Below is a small trained network, with its code and all its weights. Each question gives an input and a class and asks what happens when units are switched off, that is, made to give their printed mean instead of their output.

import numpy as np


def w(rows, s, z=0):
    codes = np.array(rows[::2]) - 128.0
    scale = np.full(codes.shape[1], s)
    scale[-1] = z or s
    return codes * scale


def f(y):
    return np.maximum(y, 0)


def log_softmax(a):
    a = a - a.max(-1, keepdims=True)
    return a - np.log(np.exp(a).sum(-1, keepdims=True))


def net(x, mask):
    res = np.array(x, float).reshape(1, 3) / 4 @ E
    y = f(res @ A[0][:, :-1].T + A[0][:, -1])
    res = res + np.where(mask, y, B[0][:, -1]) @ B[0][:, :-1]
    return log_softmax(res[-1] @ U[:, :-1].T + U[:, -1])


A, B = {}, {}
E = w([
[68,72,202,87,132,83,174,218,58],'x0',
[199,193,167,145,150,70,176,254,205],'x1',
[156,52,165,152,212,88,44,65,150],'x2',
],0.011)
A[0] = w([
[48,54,199,100,123,85,190,164,92,3],'N1',
[141,183,62,147,132,133,123,76,173,36],'N2',
[145,65,144,169,190,70,53,111,145,8],'N3',
[55,63,88,87,54,180,65,86,113,151],'N4',
[80,230,103,115,12,170,182,137,103,29],'N5',
[207,170,137,121,129,65,122,197,211,95],'N6',
[187,182,105,175,125,196,118,89,188,42],'N7',
],0.011,0.0046)
B[0] = w([
[135,82,100,96,149,84,163,174,121,226],'N1',
[126,123,136,115,165,101,166,205,96,198],'N2',
[107,202,144,46,102,97,126,78,189,214],'N3',
[93,120,246,152,96,199,134,191,122,252],'N4',
[128,170,168,88,142,58,78,70,212,232],'N5',
[85,128,231,185,83,186,158,131,183,246],'N6',
[162,116,100,102,183,72,184,200,109,216],'N7',
],0.013,0.014)
U = w([
[86,130,181,192,111,209,140,149,178,95],'0',
[171,97,99,62,225,58,177,221,116,116],'1',
[111,186,136,30,163,73,74,1,218,102],'2',
[190,127,134,122,83,146,112,121,157,252],'3',
[183,128,39,161,117,138,115,116,115,107],'4',
],0.0086,0.016)

Each question gives the input, the list of numbers given to net, and the class t.
The units are the neurons (one row each of A and B). Each row of codes is followed by its name. A weight is (code - 128) times the scale printed after its matrix; where a second scale follows, it is the last column's (A, B and U).
mask holds one flag per neuron, in row order. A switched-off neuron (its flag False) gives its mean, the last column of its row in B, instead of its output. The means were averaged over made-up inputs and are rounded, as every weight is.
A unit's drop is (log p(t) with every unit on - log p(t) with that unit switched off) / (log p(t) with every unit on - log p(t) with every unit switched off).
The circuit of an input: a set's keep is (log p(t) with only the set's units on - log p(t) with every unit switched off) / (log p(t) with every unit on - log p(t) with every unit switched off). Starting from all 7 units, units are removed one at a time, each time the one whose removal leaves the highest keep (on an exact tie, the one counted first), for as long as the keep stays at least 0.8.
circuit, biggest first: the units of the circuit, biggest drop first
top k neurons: the k neurons with the biggest drops, biggest first
drop when u is switched off: that unit's drop, to one decimal
input [4,-4,6], class 2: circuit, biggest first	N3
input [0,0,1], class 3: top 4 neurons	N5; N7; N3; N6
input [-8,-3,-8], class 1: top 2 neurons	N7; N2
input [2,5,6], class 2: top 3 neurons	N3; N4; N2
input [-1,5,8], class 2: top 2 neurons	N3; N4
input [5,5,4], class 0: top 3 neurons	N6; N7; N5
input [2,5,-4], class 0: top 2 neurons	N6; N3
input [5,6,-2], class 0: top 2 neurons	N6; N7
input [-7,7,7], class 0: top 2 neurons	N6; N5
input [5,5,-1], class 0: top 3 neurons	N6; N7; N2
input [-8,6,-2], class 1: top 3 neurons	N7; N2; N4
input [-1,2,4], class 2: drop when N3 is switched off	0.4
input [8,8,3], class 0: drop when N7 is switched off	0.4
input [-4,-8,7], class 0: circuit, biggest first	N4
input [2,3,-2], class 3: drop when N3 is switched off	-0.1
